Below are the code and all the weights of a small trained network. Each question names an input and a class and asks about switching units off, where a switched-off unit gives its printed mean instead of its output.

import numpy as np


def w(rows, s, z=0):
    codes = np.array(rows[::2]) - 128.0
    scale = np.full(codes.shape[1], s)
    scale[-1] = z or s
    return codes * scale


def norm(h):
    return h / np.sqrt((h * h).mean(-1, keepdims=True) + 1e-5)


def f(y):
    return np.maximum(y, 0)


def log_softmax(a):
    a = a - a.max(-1, keepdims=True)
    return a - np.log(np.exp(a).sum(-1, keepdims=True))


def net(x, mask):
    res = np.array(x, float).reshape(1, 5) / 4 @ E
    u = 0
    for l in range(2):
        y = f(norm(res) @ A[l][:, :-1].T + A[l][:, -1])
        res = res + np.where(mask[u : u + 3], y, B[l][:, -1]) @ B[l][:, :-1]
        u += 3
    return log_softmax(norm(res)[-1] @ U[:, :-1].T + U[:, -1])


A, B = {}, {}
E = w([
[65,135,160,138,161,37],'x0',
[192,55,135,251,153,191],'x1',
[117,149,18,43,74,181],'x2',
[122,124,197,106,135,83],'x3',
[35,57,145,129,165,217],'x4',
],0.0028)
A[0] = w([
[9,119,149,21,119,163,3],'0.n0',
[23,139,82,43,118,84,32],'0.n1',
[173,137,142,86,118,21,32],'0.n2',
],0.011,0.0034)
B[0] = w([
[136,164,161,16,248,157,248],'0.n0',
[53,81,80,156,131,77,254],'0.n1',
[162,178,176,118,67,138,222],'0.n2',
],0.012,0.0062)
A[1] = w([
[134,122,44,82,152,147,115],'1.n0',
[175,132,30,113,90,251,85],'1.n1',
[73,112,98,122,79,72,4],'1.n2',
],0.014,0.003)
B[1] = w([
[167,138,138,93,159,164,248],'1.n0',
[182,86,4,145,92,161,255],'1.n1',
[64,117,81,162,86,109,172],'1.n2',
],0.013,0.0061)
U = w([
[24,164,81,116,66,48,2],'0',
[200,223,223,133,46,105,108],'1',
[80,145,140,22,254,136,207],'2',
[194,89,4,146,110,181,181],'3',
[121,64,218,243,197,134,116],'4',
],0.0093,0.0021)

Each question gives the input, the list of numbers given to net, and the class t.
The units are the neurons (one row each of A and B). Each row of codes is followed by its name. A weight is (code - 128) times the scale printed after its matrix; where a second scale follows, it is the last column's (A, B and U).
mask holds one flag per neuron, layer by layer. A switched-off neuron (its flag False) gives its mean, the last column of its row in B, instead of its output. The means were averaged over made-up inputs and are rounded, as every weight is.
A unit's drop is (log p(t) with every unit on - log p(t) with that unit switched off) / (log p(t) with every unit on - log p(t) with every unit switched off).
The circuit of an input: a set's keep is (log p(t) with only the set's units on - log p(t) with every unit switched off) / (log p(t) with every unit on - log p(t) with every unit switched off). Starting from all 6 units, units are removed one at a time, each time the one whose removal leaves the highest keep (on an exact tie, the one counted first), for as long as the keep stays at least 0.8.
units of the circuit, in order: the units of the circuit, biggest drop first
most important unit: the unit with the biggest drop
k most important neurons: the k neurons with the biggest drops, biggest first
top k neurons in layer l: the k neurons of layer l with the biggest drops, biggest first
input [4,-5,5,0,-3], class 0: units of the circuit, in order => (0.n1)
input [-5,-7,7,3,-8], class 0: units of the circuit, in order => (0.n1, 1.n2, 1.n1)
input [2,2,-4,-6,4], class 4: units of the circuit, in order => (1.n1, 0.n0)
input [5,2,-7,4,1], class 4: 2 most important neurons => (0.n0, 0.n1)
input [-7,7,-8,1,-4], class 4: 4 most important neurons => (1.n1, 0.n2, 0.n0, 1.n0)
input [7,-4,-3,8,-3], class 1: 2 most important neurons => (0.n2, 1.n1)
input [4,1,0,-2,0], class 0: units of the circuit, in order => (0.n0, 1.n1)
input [2,0,-4,-4,-1], class 4: 4 most important neurons => (1.n1, 0.n0, 0.n2, 0.n1)
input [7,0,-1,2,0], class 0: units of the circuit, in order => (0.n0, 1.n2)
input [8,4,-4,-4,5], class 4: units of the circuit, in order => (0.n0, 1.n1)
input [-3,-3,5,0,-5], class 0: units of the circuit, in order => (0.n0, 0.n1, 1.n1)
input [-1,-1,-4,-5,-1], class 4: 3 most important neurons => (1.n1, 0.n2, 0.n0)
input [-4,-2,-8,-4,0], class 4: 2 most important neurons => (1.n1, 0.n0)
input [7,6,-8,-8,-3], class 4: most important unit => 1.n1
input [1,-4,4,3,-7], class 0: top 2 neurons in layer 1 => (1.n2, 1.n1)
input [-2,5,-1,4,-4], class 1: 2 most important neurons => (0.n1, 1.n1)
input [0,-7,-4,-4,-4], class 0: 3 most important neurons => (0.n1, 1.n2, 0.n0)
input [-5,-2,3,-5,4], class 2: 2 most important neurons => (0.n0, 0.n2)
input [-4,0,-4,2,1], class 4: 4 most important neurons => (1.n1, 0.n0, 0.n2, 0.n1)
input [7,-5,-2,-3,-5], class 0: most important unit => 0.n1
input [3,-7,-5,8,-3], class 1: 2 most important neurons => (0.n2, 1.n1)
